Here is a tiny trained network, its code and every weight. The questions are about switching its units off for an input and a class, where a switched-off unit gives its printed mean instead of its output.

import numpy as np


def w(rows, s, z=0):
    codes = np.array(rows[::2]) - 128.0
    scale = np.full(codes.shape[1], s)
    scale[-1] = z or s
    return codes * scale


def norm(h):
    return h / np.sqrt((h * h).mean(-1, keepdims=True) + 1e-5)


def f(y):
    return np.maximum(y, 0)


def log_softmax(a):
    a = a - a.max(-1, keepdims=True)
    return a - np.log(np.exp(a).sum(-1, keepdims=True))


def net(x, mask):
    res = np.array(x, float).reshape(1, 3) / 4 @ E
    u = 0
    for l in range(3):
        y = f(norm(res) @ A[l][:, :-1].T + A[l][:, -1])
        res = res + np.where(mask[u : u + 5], y, B[l][:, -1]) @ B[l][:, :-1]
        u += 5
    return log_softmax(norm(res)[-1] @ U[:, :-1].T + U[:, -1])


A, B = {}, {}
E = w([
[64,162,118,124,236,91,189,95,229],'x0',
[103,143,90,62,243,230,149,170,30],'x1',
[152,156,79,249,126,211,194,199,184],'x2',
],0.011)
A[0] = w([
[116,132,138,145,92,163,100,131,68,91],'L0N0',
[108,134,132,149,187,103,134,111,254,87],'L0N1',
[128,147,138,148,32,72,110,115,204,78],'L0N2',
[115,126,137,105,147,50,118,98,185,3],'L0N3',
[119,124,135,166,13,138,121,140,123,162],'L0N4',
],0.022,0.0056)
B[0] = w([
[171,150,130,68,158,157,144,136,127,190],'L0N0',
[106,210,159,142,108,94,205,207,113,245],'L0N1',
[97,5,94,144,123,141,138,91,137,255],'L0N2',
[123,137,151,64,209,167,72,105,123,202],'L0N3',
[154,169,101,184,74,91,121,140,117,242],'L0N4',
],0.021,0.016)
A[1] = w([
[115,60,162,57,122,126,6,73,28,50],'L1N0',
[76,38,164,150,100,94,83,60,183,1],'L1N1',
[143,159,197,40,77,16,93,93,160,108],'L1N2',
[79,136,181,80,179,38,62,59,108,96],'L1N3',
[233,132,138,151,43,139,109,142,136,112],'L1N4',
],0.019,0.0013)
B[1] = w([
[174,150,63,148,79,45,154,143,85,250],'L1N0',
[99,86,250,116,171,65,135,100,127,215],'L1N1',
[156,133,74,227,130,214,118,99,196,173],'L1N2',
[135,131,115,164,125,224,65,101,190,207],'L1N3',
[128,160,63,139,101,114,76,72,162,230],'L1N4',
],0.019,0.013)
A[2] = w([
[132,96,151,88,184,75,169,109,151,91],'L2N0',
[94,1,116,210,72,109,158,134,128,5],'L2N1',
[112,20,158,119,107,117,86,92,96,112],'L2N2',
[111,152,62,193,129,107,138,113,164,104],'L2N3',
[112,139,189,144,188,238,109,174,118,70],'L2N4',
],0.022,0.0026)
B[2] = w([
[139,175,73,147,43,173,183,149,106,164],'L2N0',
[210,22,156,113,163,79,98,54,91,251],'L2N1',
[79,10,159,130,150,113,153,136,162,204],'L2N2',
[26,102,195,122,131,139,113,118,149,238],'L2N3',
[74,97,153,49,161,139,56,51,184,218],'L2N4',
],0.014,0.016)
U = w([
[134,7,163,168,116,63,158,88,140,155],'0',
[61,204,154,153,118,118,243,211,141,149],'1',
[174,173,30,171,63,155,87,94,137,152],'2',
[183,130,176,131,144,124,131,180,104,3],'3',
[212,155,84,34,142,146,142,165,17,114],'4',
[76,148,144,80,188,191,111,100,195,187],'5',
],0.015,0.0059)

Each question gives the input, the list of numbers given to net, and the class t.
The units are the neurons (one row each of A and B). Each row of codes is followed by its name. A weight is (code - 128) times the scale printed after its matrix; where a second scale follows, it is the last column's (A, B and U).
mask holds one flag per neuron, layer by layer. A switched-off neuron (its flag False) gives its mean, the last column of its row in B, instead of its output. The means were averaged over made-up inputs and are rounded, as every weight is.
A unit's drop is (log p(t) with every unit on - log p(t) with that unit switched off) / (log p(t) with every unit on - log p(t) with every unit switched off).
The circuit of an input: a set's keep is (log p(t) with only the set's units on - log p(t) with every unit switched off) / (log p(t) with every unit on - log p(t) with every unit switched off). Starting from the 12 units with the biggest drops (on a tie, the unit counted first), units are removed one at a time, each time the one whose removal leaves the highest keep (on an exact tie, the one counted first), for as long as the keep stays at least 0.8.
units of the circuit, in order: the units of the circuit, biggest drop first
most important unit: the unit with the biggest drop
top k neurons: the k neurons with the biggest drops, biggest first
k most important neurons of layer l: the k neurons of layer l with the biggest drops, biggest first
drop when u is switched off: that unit's drop, to one decimal
input [-3,3,-1], class 4: top 2 neurons => L0N4, L0N1
input [2,3,3], class 1: units of the circuit, in order => L0N2, L2N1
input [-7,7,6], class 4: units of the circuit, in order => L0N0
input [-5,5,-5], class 4: 3 most important neurons of layer 0 => L0N4, L0N0, L0N1
input [0,3,0], class 4: top 3 neurons => L0N4, L0N2, L1N3
input [3,-3,-7], class 5: top 2 neurons => L1N3, L0N3
input [-5,3,-2], class 2: 2 most important neurons of layer 0 => L0N3, L0N1
input [-4,3,-2], class 4: top 2 neurons => L0N4, L0N0
input [6,8,8], class 1: 2 most important neurons of layer 1 => L1N3, L1N2
input [0,5,0], class 4: top 4 neurons => L0N4, L0N2, L1N3, L0N1
input [6,-2,-1], class 5: 2 most important neurons of layer 0 => L0N3, L0N4
input [4,1,-8], class 2: top 3 neurons => L1N0, L0N1, L0N2
input [7,-6,-8], class 5: top 3 neurons => L0N3, L0N1, L1N3
input [-1,6,5], class 5: units of the circuit, in order => L0N2
input [-6,8,4], class 4: top 3 neurons => L1N3, L2N3, L1N1
input [8,-1,-3], class 5: top 2 neurons => L0N3, L2N4
input [5,-5,-7], class 5: top 3 neurons => L0N3, L1N3, L0N1
input [4,8,-8], class 2: top 3 neurons => L0N2, L0N1, L1N0
input [4,4,-5], class 5: 2 most important neurons of layer 0 => L0N2, L0N4
input [-6,3,2], class 2: most important unit => L1N4
input [-1,7,-1], class 4: 2 most important neurons of layer 0 => L0N1, L0N2
input [6,6,-1], class 1: top 2 neurons => L0N3, L1N3
input [6,2,1], class 1: drop when L0N1 is switched off => 0.9
input [-1,3,-1], class 4: drop when L0N2 is switched off => 0.2
input [7,-6,1], class 1: drop when L0N1 is switched off => 1.2
input [-1,0,2], class 2: drop when L0N1 is switched off => 0.1
input [7,-2,-4], class 5: units of the circuit, in order => L0N3
input [8,8,5], class 1: 2 most important neurons of layer 0 => L0N1, L0N3
